Below are the code and all the weights of a small trained network. Each question names an input and a class and asks about switching units off, where a switched-off unit gives its printed mean instead of its output.

import numpy as np


def w(rows, s, z=0):
    codes = np.array(rows[::2]) - 128.0
    scale = np.full(codes.shape[1], s)
    scale[-1] = z or s
    return codes * scale


def norm(h):
    return h / np.sqrt((h * h).mean(-1, keepdims=True) + 1e-5)


def f(y):
    return y / 2 * (1 + np.tanh(0.7978845608 * (y + 0.044715 * y**3)))


def log_softmax(a):
    a = a - a.max(-1, keepdims=True)
    return a - np.log(np.exp(a).sum(-1, keepdims=True))


def net(x, mask):
    res = np.array(x, float).reshape(1, 3) / 4 @ E
    u = 0
    for l in range(3):
        y = f(norm(res) @ A[l][:, :-1].T + A[l][:, -1])
        res = res + np.where(mask[u : u + 6], y, B[l][:, -1]) @ B[l][:, :-1]
        u += 6
    return log_softmax(norm(res)[-1] @ U[:, :-1].T + U[:, -1])


A, B = {}, {}
E = w([
[177,254,249,218,141,143],'x0',
[115,242,107,41,90,54],'x1',
[33,113,213,102,144,134],'x2',
],0.0079)
A[0] = w([
[165,152,125,36,163,35,122],'L0N0',
[53,94,211,55,188,151,84],'L0N1',
[108,79,69,99,77,138,106],'L0N2',
[159,163,163,130,88,133,210],'L0N3',
[209,29,187,188,175,115,3],'L0N4',
[254,134,67,109,180,162,77],'L0N5',
],0.0087,0.0029)
B[0] = w([
[108,180,111,180,152,171,220],'L0N0',
[111,99,84,190,63,48,252],'L0N1',
[141,143,157,134,227,45,224],'L0N2',
[90,188,85,188,233,107,218],'L0N3',
[125,130,101,158,102,247,229],'L0N4',
[109,80,131,183,55,24,215],'L0N5',
],0.013,0.0039)
A[1] = w([
[236,159,161,169,114,122,45],'L1N0',
[123,118,206,191,154,97,140],'L1N1',
[77,145,92,140,126,161,135],'L1N2',
[168,130,144,167,22,75,131],'L1N3',
[6,122,245,130,109,136,4],'L1N4',
[135,152,224,145,144,147,64],'L1N5',
],0.018,0.003)
B[1] = w([
[109,62,137,74,89,17,200],'L1N0',
[131,118,60,113,169,212,254],'L1N1',
[204,136,96,109,122,164,192],'L1N2',
[56,132,88,156,134,106,237],'L1N3',
[114,102,115,159,58,4,198],'L1N4',
[124,120,172,101,171,94,189],'L1N5',
],0.02,0.0072)
A[2] = w([
[66,134,85,90,104,201,114],'L2N0',
[130,79,171,13,188,91,158],'L2N1',
[118,251,146,39,69,128,42],'L2N2',
[35,165,164,145,160,180,150],'L2N3',
[160,110,84,70,143,208,5],'L2N4',
[107,22,209,152,121,207,122],'L2N5',
],0.019,0.0015)
B[2] = w([
[143,201,173,87,203,162,156],'L2N0',
[230,91,143,99,218,127,255],'L2N1',
[162,112,216,187,2,180,172],'L2N2',
[170,139,113,124,104,208,133],'L2N3',
[66,125,82,161,144,162,199],'L2N4',
[173,191,188,136,44,115,202],'L2N5',
],0.021,0.0082)
U = w([
[43,98,20,160,91,10,206],'0',
[202,173,170,181,16,176,195],'1',
[242,64,115,77,251,77,176],'2',
[87,171,44,130,204,210,170],'3',
[106,120,124,35,111,116,21],'4',
[73,118,146,18,123,159,3],'5',
[62,125,179,40,163,156,19],'6',
],0.013,0.0063)

Each question gives the input, the list of numbers given to net, and the class t.
The units are the neurons (one row each of A and B). Each row of codes is followed by its name. A weight is (code - 128) times the scale printed after its matrix; where a second scale follows, it is the last column's (A, B and U).
mask holds one flag per neuron, layer by layer. A switched-off neuron (its flag False) gives its mean, the last column of its row in B, instead of its output. The means were averaged over made-up inputs and are rounded, as every weight is.
A unit's drop is (log p(t) with every unit on - log p(t) with that unit switched off) / (log p(t) with every unit on - log p(t) with every unit switched off).
The circuit of an input: a set's keep is (log p(t) with only the set's units on - log p(t) with every unit switched off) / (log p(t) with every unit on - log p(t) with every unit switched off). Starting from the 12 units with the biggest drops (on a tie, the unit counted first), units are removed one at a time, each time the one whose removal leaves the highest keep (on an exact tie, the one counted first), for as long as the keep stays at least 0.8.
circuit, biggest first: the units of the circuit, biggest drop first
top k neurons: the k neurons with the biggest drops, biggest first
top k neurons in layer l: the k neurons of layer l with the biggest drops, biggest first
input [-5,-4,5], class 0: top 2 neurons in layer 1	L1N5, L1N0
input [-2,-7,1], class 1: top neuron	L2N5
input [-8,7,-3], class 2: top 2 neurons	L0N2, L0N4
input [8,-5,6], class 2: top 2 neurons in layer 1	L1N5, L1N3
input [5,-5,-2], class 1: circuit, biggest first	L0N4, L2N5
input [-2,8,3], class 1: top 2 neurons	L2N2, L1N1
input [-6,-6,4], class 1: top 2 neurons	L2N5, L1N0
input [3,2,-2], class 3: circuit, biggest first	L1N4, L1N1
input [5,4,5], class 0: top 4 neurons	L1N4, L0N2, L2N1, L1N0
input [-6,5,5], class 2: top 3 neurons in layer 1	L1N3, L1N1, L1N4
input [-8,2,7], class 2: top 4 neurons	L0N2, L0N5, L1N3, L2N1
input [2,3,4], class 0: top 2 neurons	L1N4, L0N2
input [-3,7,5], class 1: top 3 neurons	L0N5, L0N0, L2N2
input [6,-3,-6], class 0: top neuron in layer 0	L0N5
input [-6,3,3], class 2: top 2 neurons	L0N2, L1N1
input [-7,1,6], class 2: top 3 neurons	L0N2, L0N5, L1N3
input [-2,-1,-1], class 3: top 3 neurons	L1N1, L1N0, L2N4
input [1,2,3], class 3: top 2 neurons	L0N1, L1N0
input [-8,7,-6], class 2: top 2 neurons	L0N2, L0N1
input [3,-1,-3], class 3: circuit, biggest first	L1N1
input [-3,-1,3], class 3: top 3 neurons in layer 2	L2N0, L2N1, L2N3
input [-3,-2,2], class 3: top 3 neurons in layer 1	L1N0, L1N4, L1N5
input [8,4,7], class 2: top 3 neurons in layer 1	L1N5, L1N3, L1N1
input [-8,6,-3], class 2: top 2 neurons in layer 0	L0N2, L0N4
input [1,5,-5], class 0: top 2 neurons in layer 1	L1N1, L1N3
input [-1,-8,-6], class 1: top 2 neurons in layer 0	L0N4, L0N1
